Below is a small trained network, with its code and all its weights. Each question gives an input and a class and asks what happens when units are switched off, that is, made to give their printed mean instead of their output.

import numpy as np


def w(rows, s, z=0):
    codes = np.array(rows[::2]) - 128.0
    scale = np.full(codes.shape[1], s)
    scale[-1] = z or s
    return codes * scale


def norm(h):
    return h / np.sqrt((h * h).mean(-1, keepdims=True) + 1e-5)


def f(y):
    return np.maximum(y, 0)


def log_softmax(a):
    a = a - a.max(-1, keepdims=True)
    return a - np.log(np.exp(a).sum(-1, keepdims=True))


def net(x, mask):
    res = np.array(x, float).reshape(1, 5) / 4 @ E
    u = 0
    for l in range(2):
        y = f(norm(res) @ A[l][:, :-1].T + A[l][:, -1])
        res = res + np.where(mask[u : u + 8], y, B[l][:, -1]) @ B[l][:, :-1]
        u += 8
    return log_softmax(norm(res)[-1] @ U[:, :-1].T + U[:, -1])


A, B = {}, {}
E = w([
[36,254,115],'x0',
[135,133,148],'x1',
[127,130,124],'x2',
[110,113,82],'x3',
[26,36,226],'x4',
],0.0073)
A[0] = w([
[160,114,115,55],'L0N1',
[166,83,129,253],'L0N2',
[136,124,80,150],'L0N3',
[134,98,143,58],'L0N4',
[157,114,169,114],'L0N5',
[3,136,148,51],'L0N6',
[79,92,156,177],'L0N7',
[127,42,161,49],'L0N8',
],0.021,0.005)
B[0] = w([
[191,98,164,152],'L0N1',
[154,27,86,240],'L0N2',
[146,154,175,166],'L0N3',
[98,81,107,155],'L0N4',
[134,125,91,174],'L0N5',
[186,116,225,254],'L0N6',
[5,118,145,228],'L0N7',
[48,175,82,226],'L0N8',
],0.011,0.0095)
A[1] = w([
[221,77,174,152],'L1N1',
[210,97,173,179],'L1N2',
[82,59,145,50],'L1N3',
[148,112,64,2],'L1N4',
[120,255,185,167],'L1N5',
[94,79,38,95],'L1N6',
[118,217,175,126],'L1N7',
[208,208,143,111],'L1N8',
],0.0099,0.0038)
B[1] = w([
[155,60,54,219],'L1N1',
[127,59,79,218],'L1N2',
[73,182,31,195],'L1N3',
[186,135,108,141],'L1N4',
[155,227,175,254],'L1N5',
[150,254,143,208],'L1N6',
[173,171,113,214],'L1N7',
[143,148,62,191],'L1N8',
],0.0097,0.0053)
U = w([
[172,81,51,254],'0',
[2,93,88,84],'1',
[182,232,121,123],'2',
[84,146,250,57],'3',
],0.022,0.00093)

Each question gives the input, the list of numbers given to net, and the class t.
The units are the neurons (one row each of A and B). Each row of codes is followed by its name. A weight is (code - 128) times the scale printed after its matrix; where a second scale follows, it is the last column's (A, B and U).
mask holds one flag per neuron, layer by layer. A switched-off neuron (its flag False) gives its mean, the last column of its row in B, instead of its output. The means were averaged over made-up inputs and are rounded, as every weight is.
A unit's drop is (log p(t) with every unit on - log p(t) with that unit switched off) / (log p(t) with every unit on - log p(t) with every unit switched off).
unit that matters most: the unit with the biggest drop
k most important neurons: the k neurons with the biggest drops, biggest first
top k neurons in layer l: the k neurons of layer l with the biggest drops, biggest first
drop when u is switched off: that unit's drop, to one decimal
input [5,-2,3,4,-1], class 2: top 2 neurons in layer 0 => L0N2, L0N7
input [0,-4,6,-8,0], class 0: unit that matters most => L0N8
input [7,-2,-8,1,0], class 2: 2 most important neurons => L0N7, L0N2
input [2,1,7,4,7], class 3: 2 most important neurons => L0N6, L0N2
input [3,3,8,2,-1], class 2: top 2 neurons in layer 0 => L0N2, L0N7
input [7,-5,-3,8,0], class 2: top 2 neurons in layer 0 => L0N7, L0N2
input [2,-3,1,5,8], class 3: 2 most important neurons => L0N6, L0N2
input [-1,-7,3,4,0], class 0: top 2 neurons in layer 0 => L0N7, L0N8
input [8,-3,5,-1,1], class 3: top 2 neurons in layer 0 => L0N6, L0N5
input [-5,-8,-7,-2,1], class 1: top 2 neurons in layer 0 => L0N8, L0N6
input [0,4,0,-6,7], class 1: top 2 neurons in layer 0 => L0N7, L0N8
input [7,6,8,3,7], class 3: drop when L0N6 is switched off => 0.2
input [5,2,5,7,-2], class 2: drop when L0N2 is switched off => 1.1
input [5,-2,-3,5,-1], class 2: most important neuron => L0N2
input [4,-7,4,8,4], class 3: drop when L0N6 is switched off => 0.3
